Below is a small trained network, with its code and all its weights. Each question gives an input and a class and asks what happens when units are switched off, that is, made to give their printed mean instead of their output.

import numpy as np


def w(rows, s, z=0):
    codes = np.array(rows[::2]) - 128.0
    scale = np.full(codes.shape[1], s)
    scale[-1] = z or s
    return codes * scale


def norm(h):
    return h / np.sqrt((h * h).mean(-1, keepdims=True) + 1e-5)


def f(y):
    return np.maximum(y, 0)


def log_softmax(a):
    a = a - a.max(-1, keepdims=True)
    return a - np.log(np.exp(a).sum(-1, keepdims=True))


def net(x, mask):
    res = np.array(x, float).reshape(1, 7) / 4 @ E
    u = 0
    for l in range(4):
        y = f(norm(res) @ A[l][:, :-1].T + A[l][:, -1])
        res = res + np.where(mask[u : u + 6], y, B[l][:, -1]) @ B[l][:, :-1]
        u += 6
    return log_softmax(norm(res)[-1] @ U[:, :-1].T + U[:, -1])


A, B = {}, {}
E = w([
[157,124,184,105,127,134],'x0',
[77,146,163,209,202,159],'x1',
[125,242,91,84,192,106],'x2',
[129,127,130,124,133,133],'x3',
[217,138,110,173,129,100],'x4',
[140,175,144,120,82,253],'x5',
[129,125,128,127,132,132],'x6',
],0.0057)
A[0] = w([
[116,148,43,176,98,135,107],'0.n1',
[154,74,84,140,142,165,41],'0.n2',
[121,194,119,93,140,111,2],'0.n3',
[175,171,128,93,216,129,87],'0.n4',
[147,92,119,77,121,75,101],'0.n5',
[255,157,133,212,127,103,102],'0.n6',
],0.0094,0.0033)
B[0] = w([
[125,81,135,1,197,176,183],'0.n1',
[114,78,91,151,105,97,150],'0.n2',
[63,112,89,160,23,124,170],'0.n3',
[58,81,34,178,77,154,201],'0.n4',
[177,176,141,139,169,183,213],'0.n5',
[22,131,189,73,123,164,253],'0.n6',
],0.0079,0.0046)
A[1] = w([
[98,129,117,127,141,126,126],'1.n1',
[110,155,143,215,121,108,75],'1.n2',
[118,210,111,149,100,70,5],'1.n3',
[150,126,113,156,158,60,91],'1.n4',
[127,141,110,153,141,1,92],'1.n5',
[164,31,188,166,99,160,189],'1.n6',
],0.0089,0.0017)
B[1] = w([
[155,108,166,121,153,86,168],'1.n1',
[167,111,79,139,189,226,151],'1.n2',
[79,181,141,176,89,156,146],'1.n3',
[255,121,164,127,155,47,149],'1.n4',
[129,235,196,88,80,128,168],'1.n5',
[109,222,87,140,99,111,253],'1.n6',
],0.0067,0.0057)
A[2] = w([
[183,124,160,82,195,104,2],'2.n1',
[145,3,205,196,46,80,200],'2.n2',
[154,245,234,196,38,124,87],'2.n3',
[162,154,196,136,182,85,159],'2.n4',
[59,106,150,71,138,104,80],'2.n5',
[168,152,145,159,139,35,86],'2.n6',
],0.0052,0.0021)
B[2] = w([
[89,188,111,144,189,168,146],'2.n1',
[82,212,91,162,66,144,168],'2.n2',
[123,24,83,125,163,77,255],'2.n3',
[243,49,254,108,64,164,175],'2.n4',
[77,112,190,95,124,128,187],'2.n5',
[75,225,193,132,54,194,166],'2.n6',
],0.0073,0.0034)
A[3] = w([
[149,74,191,198,82,152,218],'3.n1',
[20,95,1,75,179,134,182],'3.n2',
[199,105,139,167,235,158,213],'3.n3',
[191,137,77,127,131,236,3],'3.n4',
[74,80,182,76,138,190,158],'3.n5',
[198,173,82,41,73,101,151],'3.n6',
],0.0072,0.0016)
B[3] = w([
[140,225,40,80,189,87,172],'3.n1',
[189,77,144,187,86,70,254],'3.n2',
[206,47,62,168,239,208,146],'3.n3',
[214,219,241,30,148,210,160],'3.n4',
[182,44,158,99,110,9,223],'3.n5',
[89,64,125,185,255,228,196],'3.n6',
],0.0067,0.0074)
U = w([
[47,205,2,193,48,131,128],'0',
[58,54,196,93,108,81,70],'1',
[130,91,123,133,139,107,252],'2',
[137,83,112,134,145,106,203],'3',
[148,225,217,100,123,145,96],'4',
[145,113,87,151,211,161,108],'5',
[158,46,82,97,148,71,4],'6',
],0.0084,0.0035)

Each question gives the input, the list of numbers given to net, and the class t.
The units are the neurons (one row each of A and B). Each row of codes is followed by its name. A weight is (code - 128) times the scale printed after its matrix; where a second scale follows, it is the last column's (A, B and U).
mask holds one flag per neuron, layer by layer. A switched-off neuron (its flag False) gives its mean, the last column of its row in B, instead of its output. The means were averaged over made-up inputs and are rounded, as every weight is.
A unit's drop is (log p(t) with every unit on - log p(t) with that unit switched off) / (log p(t) with every unit on - log p(t) with every unit switched off).
The circuit of an input: a set's keep is (log p(t) with only the set's units on - log p(t) with every unit switched off) / (log p(t) with every unit on - log p(t) with every unit switched off). Starting from the 12 units with the biggest drops (on a tie, the unit counted first), units are removed one at a time, each time the one whose removal leaves the highest keep (on an exact tie, the one counted first), for as long as the keep stays at least 0.8.
units of the circuit, in order: the units of the circuit, biggest drop first
unit that matters most: the unit with the biggest drop
k most important neurons: the k neurons with the biggest drops, biggest first
k most important neurons of layer l: the k neurons of layer l with the biggest drops, biggest first
drop when u is switched off: that unit's drop, to one decimal
input [0,1,7,5,2,-8,-2], class 4: 3 most important neurons -> [1.n5; 1.n4; 2.n6]
input [6,-6,-2,7,8,6,1], class 1: units of the circuit, in order -> [0.n6]
input [4,-8,-3,6,7,0,6], class 5: units of the circuit, in order -> [3.n6; 3.n5]
input [5,4,6,5,-7,7,2], class 1: units of the circuit, in order -> [0.n5; 1.n6; 3.n5; 3.n1]
input [-6,-7,8,4,-7,-5,7], class 0: 2 most important neurons of layer 1 -> [1.n3; 1.n5]
input [4,-6,-5,-4,2,-1,5], class 5: 2 most important neurons -> [3.n6; 0.n5]
input [2,-8,0,3,1,-8,5], class 4: 2 most important neurons -> [2.n6; 1.n5]
input [-5,-3,-3,7,7,-5,0], class 1: 2 most important neurons of layer 0 -> [0.n6; 0.n4]
input [-7,5,-4,2,5,7,1], class 4: 2 most important neurons -> [3.n4; 2.n3]
input [-5,-4,-8,1,-7,-3,1], class 0: 2 most important neurons of layer 2 -> [2.n2; 2.n3]
input [-3,-5,8,1,1,2,-8], class 0: 2 most important neurons -> [0.n3; 3.n5]
input [5,2,8,7,-1,7,6], class 0: 2 most important neurons -> [0.n4; 0.n3]
input [-5,-4,-5,-3,-1,-7,-2], class 4: 2 most important neurons of layer 0 -> [0.n4; 0.n5]
input [-6,-1,-1,-2,0,-6,-4], class 4: unit that matters most -> 1.n5
input [-7,-7,-8,1,6,2,-8], class 0: 3 most important neurons -> [0.n2; 2.n2; 3.n5]
input [4,6,5,2,6,1,6], class 1: 2 most important neurons -> [0.n6; 1.n6]
input [1,4,2,7,-7,-8,2], class 4: 2 most important neurons -> [1.n5; 0.n6]
input [4,-5,2,-3,1,2,-1], class 5: 2 most important neurons -> [3.n6; 0.n1]
input [1,-8,3,-1,-1,3,-6], class 5: 2 most important neurons -> [3.n6; 0.n6]
input [6,3,0,2,-4,5,-4], class 6: unit that matters most -> 2.n3
input [-6,-4,3,7,8,6,4], class 1: 3 most important neurons of layer 0 -> [0.n6; 0.n5; 0.n1]
input [-4,7,-7,2,3,-3,-6], class 0: 2 most important neurons of layer 3 -> [3.n5; 3.n6]
input [-3,2,1,-3,2,-7,-4], class 4: 2 most important neurons -> [2.n6; 1.n5]
input [-6,3,3,-3,-6,4,-4], class 1: drop when 2.n6 is switched off -> -0.1
input [2,0,-7,3,-1,6,6], class 0: drop when 3.n5 is switched off -> 0.1
input [-5,-6,-8,6,7,-5,6], class 0: drop when 2.n2 is switched off -> 0.2
input [-1,-3,-1,-5,5,1,0], class 1: unit that matters most -> 0.n6
input [-1,-2,-7,3,3,2,-2], class 0: drop when 3.n5 is switched off -> 0.1
